Here is a tiny trained network, its code and every weight. The questions are about switching its units off for an input and a class, where a switched-off unit gives its printed mean instead of its output.

import numpy as np


def w(rows, s, z=0):
    codes = np.array(rows[::2]) - 128.0
    scale = np.full(codes.shape[1], s)
    scale[-1] = z or s
    return codes * scale


def f(y):
    return y / 2 * (1 + np.tanh(0.7978845608 * (y + 0.044715 * y**3)))


def log_softmax(a):
    a = a - a.max(-1, keepdims=True)
    return a - np.log(np.exp(a).sum(-1, keepdims=True))


def net(x, mask):
    res = np.array(x, float).reshape(1, 8) / 4 @ E
    y = f(res @ A[0][:, :-1].T + A[0][:, -1])
    res = res + np.where(mask, y, B[0][:, -1]) @ B[0][:, :-1]
    return log_softmax(res[-1] @ U[:, :-1].T + U[:, -1])


A, B = {}, {}
E = w([
[189,98,14],'x0',
[108,233,60],'x1',
[129,126,127],'x2',
[127,128,127],'x3',
[254,164,184],'x4',
[128,127,128],'x5',
[129,129,126],'x6',
[127,128,130],'x7',
],0.0094)
A[0] = w([
[128,45,130,4],'n1',
[173,130,142,98],'n2',
[94,97,118,110],'n3',
[176,166,167,93],'n4',
[146,76,138,50],'n5',
[133,204,68,114],'n6',
[192,139,138,96],'n7',
[175,53,46,63],'n8',
[164,150,135,95],'n9',
[140,73,135,24],'n10',
[157,60,141,39],'n11',
[86,92,108,114],'n12',
[158,111,72,94],'n13',
[83,115,97,93],'n14',
[101,254,117,88],'n15',
[126,148,127,199],'n16',
],0.014,0.0028)
B[0] = w([
[199,118,121,169],'n1',
[120,142,97,172],'n2',
[147,170,111,161],'n3',
[86,176,81,204],'n4',
[172,112,118,155],'n5',
[222,52,171,246],'n6',
[120,202,79,199],'n7',
[17,134,192,239],'n8',
[157,161,88,161],'n9',
[252,88,129,150],'n10',
[152,103,114,175],'n11',
[160,186,54,180],'n12',
[2,128,200,192],'n13',
[189,176,55,187],'n14',
[190,71,169,254],'n15',
[113,96,175,151],'n16',
],0.009,0.0077)
U = w([
[193,54,121,70],'0',
[136,239,1,66],'1',
[49,144,202,122],'2',
[123,122,113,254],'3',
],0.011,0.0044)

Each question gives the input, the list of numbers given to net, and the class t.
The units are the neurons (one row each of A and B). Each row of codes is followed by its name. A weight is (code - 128) times the scale printed after its matrix; where a second scale follows, it is the last column's (A, B and U).
mask holds one flag per neuron, in row order. A switched-off neuron (its flag False) gives its mean, the last column of its row in B, instead of its output. The means were averaged over made-up inputs and are rounded, as every weight is.
A unit's drop is (log p(t) with every unit on - log p(t) with that unit switched off) / (log p(t) with every unit on - log p(t) with every unit switched off).
The circuit of an input: a set's keep is (log p(t) with only the set's units on - log p(t) with every unit switched off) / (log p(t) with every unit on - log p(t) with every unit switched off). Starting from the 12 units with the biggest drops (on a tie, the unit counted first), units are removed one at a time, each time the one whose removal leaves the highest keep (on an exact tie, the one counted first), for as long as the keep stays at least 0.8.
units of the circuit, in order: the units of the circuit, biggest drop first
most important unit: the unit with the biggest drop
k most important neurons: the k neurons with the biggest drops, biggest first
drop when u is switched off: that unit's drop, to one decimal
input [-5,2,-1,3,7,6,1,-3], class 1: most important unit : n4
input [6,5,-4,-3,4,7,-8,-4], class 2: units of the circuit, in order : (n13; n8)
input [0,-7,4,-2,8,5,-4,-2], class 1: units of the circuit, in order : (n7; n4)
input [-5,8,5,-2,-4,-2,6,-2], class 0: units of the circuit, in order : (n15; n6)
input [7,0,6,6,8,-1,-1,-5], class 1: 2 most important neurons : (n7; n9)
input [2,6,-2,-7,-4,-6,-4,3], class 0: units of the circuit, in order : (n6; n15)
input [0,-7,3,6,-8,-2,-3,3], class 1: 2 most important neurons : (n12; n6)
input [6,-3,-4,3,3,1,2,1], class 2: units of the circuit, in order : (n8; n13)
input [6,0,5,6,1,-5,-6,4], class 2: 2 most important neurons : (n8; n13)
input [6,6,-6,1,-1,-5,8,-8], class 3: units of the circuit, in order : (n13; n6)
input [-6,7,7,3,-1,8,-7,6], class 0: units of the circuit, in order : (n15; n8)
input [8,-7,7,-4,-7,6,-7,-5], class 2: 3 most important neurons : (n8; n13; n6)
input [6,8,4,4,-8,5,-3,-1], class 0: 2 most important neurons : (n6; n15)
input [-2,-1,-4,-2,2,6,-2,0], class 1: units of the circuit, in order : (n6)
input [1,4,4,6,4,-5,-5,-3], class 0: 3 most important neurons : (n6; n15; n8)
input [7,6,0,4,0,2,3,7], class 2: drop when n13 is switched off : 0.4
input [5,-4,5,5,3,-1,0,8], class 3: drop when n11 is switched off : 0.1
input [0,5,5,2,-4,-8,4,5], class 0: drop when n15 is switched off : 0.2
input [3,2,0,3,-2,0,8,-1], class 2: drop when n1 is switched off : 0.1
input [-6,-7,0,-2,0,7,-1,1], class 0: most important unit : n8
